Below are the code and all the weights of a small trained network. Each question names an input and a target symbol and asks about switching units off, where a switched-off unit gives its printed mean instead of its output.

import numpy as np


def w(rows, s, z=0):
    codes = np.array(rows[::2]) - 128.0
    scale = np.full(codes.shape[1], s)
    scale[-1] = z or s
    return codes * scale


def f(y):
    return y / 2 * (1 + np.tanh(0.7978845608 * (y + 0.044715 * y**3)))


def softmax(a):
    e = np.exp(a - a.max(-1, keepdims=True))
    return e / e.sum(-1, keepdims=True)


def log_softmax(a):
    a = a - a.max(-1, keepdims=True)
    return a - np.log(np.exp(a).sum(-1, keepdims=True))


def net(x, mask):
    ids = ['αβγεφω'.index(c) for c in x.split()]
    T = len(ids)
    res = E[ids] + P[:T]
    u = 0
    for l in range(2):
        r = res
        for j in range(3):
            rows = slice(4 * j, 4 * j + 4)
            q, k, v = (r @ M[l][rows].T for M in (Q, K, V))
            z = softmax(np.where(np.tri(T) > 0, q @ k.T / 4**0.5, -1e9)) @ v
            o = O[l][rows]
            res = res + np.where(mask[u + j], z, o[:, -1]) @ o[:, :-1]
        u += 3
        y = f(res @ A[l][:, :-1].T + A[l][:, -1])
        res = res + np.where(mask[u : u + 4], y, B[l][:, -1]) @ B[l][:, :-1]
        u += 4
    return log_softmax(res[-1] @ U[:, :-1].T + U[:, -1])


Q, K, V, O, A, B = {}, {}, {}, {}, {}, {}
E = w([
[165,107,9],'α',
[200,194,113],'β',
[23,183,41],'γ',
[133,172,33],'ε',
[58,64,3],'φ',
[6,112,70],'ω',
],0.012)
P = w([
[194,128,116],'0',
[146,187,1],'1',
[144,113,46],'2',
[123,81,93],'3',
[119,55,104],'4',
[113,42,112],'5',
[100,21,115],'6',
],0.0092)
Q[0] = w([
[159,129,96],'0.h1',
[167,183,168],'0.h1',
[88,165,122],'0.h1',
[138,186,197],'0.h1',
[14,82,170],'0.h2',
[27,7,162],'0.h2',
[154,51,67],'0.h2',
[8,246,165],'0.h2',
[162,68,85],'0.h3',
[151,83,82],'0.h3',
[135,106,175],'0.h3',
[132,69,90],'0.h3',
],0.013)
K[0] = w([
[196,142,86],'0.h1',
[115,157,91],'0.h1',
[134,53,136],'0.h1',
[148,190,151],'0.h1',
[5,141,111],'0.h2',
[3,41,110],'0.h2',
[157,91,95],'0.h2',
[46,166,207],'0.h2',
[125,178,176],'0.h3',
[118,131,144],'0.h3',
[120,165,90],'0.h3',
[123,180,183],'0.h3',
],0.015)
V[0] = w([
[149,125,181],'0.h1',
[89,121,61],'0.h1',
[117,87,81],'0.h1',
[154,133,189],'0.h1',
[163,77,134],'0.h2',
[166,59,160],'0.h2',
[139,112,181],'0.h2',
[217,213,92],'0.h2',
[99,155,254],'0.h3',
[152,74,149],'0.h3',
[76,59,23],'0.h3',
[170,76,91],'0.h3',
],0.0097)
O[0] = w([
[156,82,146,67],'0.h1',
[66,205,126,205],'0.h1',
[72,146,117,187],'0.h1',
[162,89,117,57],'0.h1',
[115,156,130,130],'0.h2',
[130,157,130,101],'0.h2',
[149,104,62,72],'0.h2',
[74,105,138,195],'0.h2',
[11,151,179,8],'0.h3',
[95,73,112,103],'0.h3',
[204,113,2,173],'0.h3',
[216,72,127,166],'0.h3',
],0.0076,0.011)
A[0] = w([
[113,187,175,94],'0.n1',
[10,72,159,146],'0.n2',
[239,50,254,89],'0.n3',
[52,6,142,1],'0.n4',
],0.0079,0.0059)
B[0] = w([
[90,85,117,1],'0.n1',
[249,107,154,157],'0.n2',
[80,133,172,168],'0.n3',
[180,109,164,41],'0.n4',
],0.012,0.00094)
Q[1] = w([
[17,44,124],'1.h1',
[208,172,159],'1.h1',
[59,131,147],'1.h1',
[136,71,175],'1.h1',
[132,212,158],'1.h2',
[146,252,84],'1.h2',
[25,80,120],'1.h2',
[206,198,145],'1.h2',
[113,166,131],'1.h3',
[220,103,232],'1.h3',
[173,123,61],'1.h3',
[37,100,181],'1.h3',
],0.012)
K[1] = w([
[61,71,92],'1.h1',
[107,169,173],'1.h1',
[150,42,72],'1.h1',
[16,127,123],'1.h1',
[145,130,143],'1.h2',
[192,59,177],'1.h2',
[192,185,82],'1.h2',
[101,4,144],'1.h2',
[101,151,176],'1.h3',
[173,47,42],'1.h3',
[191,144,146],'1.h3',
[96,232,149],'1.h3',
],0.013)
V[1] = w([
[226,87,110],'1.h1',
[128,111,251],'1.h1',
[82,145,113],'1.h1',
[206,125,157],'1.h1',
[108,59,178],'1.h2',
[106,139,44],'1.h2',
[89,82,152],'1.h2',
[134,123,102],'1.h2',
[100,185,98],'1.h3',
[177,128,197],'1.h3',
[189,43,78],'1.h3',
[111,212,99],'1.h3',
],0.015)
O[1] = w([
[141,58,39,196],'1.h1',
[64,211,56,2],'1.h1',
[140,132,219,119],'1.h1',
[216,128,5,149],'1.h1',
[2,80,200,61],'1.h2',
[124,205,81,187],'1.h2',
[91,83,181,75],'1.h2',
[182,171,137,152],'1.h2',
[188,108,170,149],'1.h3',
[123,213,37,99],'1.h3',
[55,77,94,186],'1.h3',
[249,92,151,161],'1.h3',
],0.0086,0.026)
A[1] = w([
[108,94,159,56],'1.n1',
[182,109,56,3],'1.n2',
[10,28,210,145],'1.n3',
[200,93,70,69],'1.n4',
],0.011,0.0059)
B[1] = w([
[10,202,252,127],'1.n1',
[88,162,139,232],'1.n2',
[184,173,62,128],'1.n3',
[97,123,149,254],'1.n4',
],0.014,0.06)
U = w([
[125,236,166,118],'α',
[152,172,167,124],'β',
[192,81,111,240],'γ',
[250,125,8,130],'ε',
[131,127,113,2],'φ',
[98,107,208,90],'ω',
],0.013,0.006)

Each question gives the input, a string of symbols that net reads in full, and the target symbol t.
The units are the heads (4 rows each of Q, K, V and O) and the neurons (one row each of A and B). Each row of codes is followed by its name. A weight is (code - 128) times the scale printed after its matrix; where a second scale follows, it is the last column's (O, A, B and U).
mask holds one flag per unit, layer by layer, with each layer's heads first. A switched-off unit (its flag False) gives its mean, the last column of its rows in O or B, instead of its output. The means were averaged over made-up inputs and are rounded, as every weight is.
A unit's drop is (log p(t) with every unit on - log p(t) with that unit switched off) / (log p(t) with every unit on - log p(t) with every unit switched off).
The circuit of an input: a set's keep is (log p(t) with only the set's units on - log p(t) with every unit switched off) / (log p(t) with every unit on - log p(t) with every unit switched off). Starting from the 12 units with the biggest drops (on a tie, the unit counted first), units are removed one at a time, each time the one whose removal leaves the highest keep (on an exact tie, the one counted first), for as long as the keep stays at least 0.8.
circuit, biggest first: the units of the circuit, biggest drop first
unit that matters most: the unit with the biggest drop
k most important neurons: the k neurons with the biggest drops, biggest first
top k neurons in layer l: the k neurons of layer l with the biggest drops, biggest first
which heads matter: for each layer, one digit per head in row order, 1 if its drop is at least 0.15 and else 0, layers parted by /
input γ β β γ φ ω, target β: circuit, biggest first -> (1.h3, 1.h2, 1.h1)
input ω φ φ, target γ: top 3 neurons in layer 1 -> (1.n2, 1.n4, 1.n1)
input β γ φ ε β φ ω, target ε: 3 most important neurons -> (1.n2, 1.n4, 0.n2)
input β φ φ β β α ω, target α: unit that matters most -> 1.h3
input ω β α α, target β: circuit, biggest first -> (1.h2, 1.h3, 1.h1, 0.h2)
input β α γ φ ω α, target β: which heads matter -> 111 / 111
input ω α γ, target γ: which heads matter -> 000 / 111
input φ α γ, target ω: circuit, biggest first -> (1.n4, 1.h1, 1.n2, 0.h3)
input α φ φ φ γ φ, target φ: which heads matter -> 011 / 111
input α ε φ, target φ: which heads matter -> 101 / 111
input β α φ β β, target γ: top 3 neurons in layer 1 -> (1.n2, 1.n4, 1.n3)
input β β α α α ε, target ε: 4 most important neurons -> (1.n2, 1.n4, 0.n3, 1.n1)
input φ β α α β ω α, target ω: which heads matter -> 011 / 101
input α ω β β ω β φ, target α: which heads matter -> 010 / 010
input φ α ε, target ω: which heads matter -> 001 / 101
input β β β α, target α: circuit, biggest first -> (1.h1, 0.h3)
input ε γ ω α ε α, target α: unit that matters most -> 1.n2
input ε β β α ε ω, target α: circuit, biggest first -> (1.h2, 1.n2)
input φ α φ, target ω: which heads matter -> 001 / 101
input β ω φ, target α: which heads matter -> 111 / 101
input φ φ φ α φ, target ω: which heads matter -> 101 / 101
input β α φ β γ φ, target ε: 4 most important neurons -> (1.n2, 1.n4, 0.n2, 0.n3)
input ω γ α, target γ: top 2 neurons in layer 1 -> (1.n2, 1.n1)
input ω ε φ ω, target γ: circuit, biggest first -> (1.h1, 1.n2, 1.n4)
input β φ β β ω ω β, target ε: which heads matter -> 101 / 111
input β ε ω β β β ε, target ε: 3 most important neurons -> (1.n2, 1.n4, 0.n2)
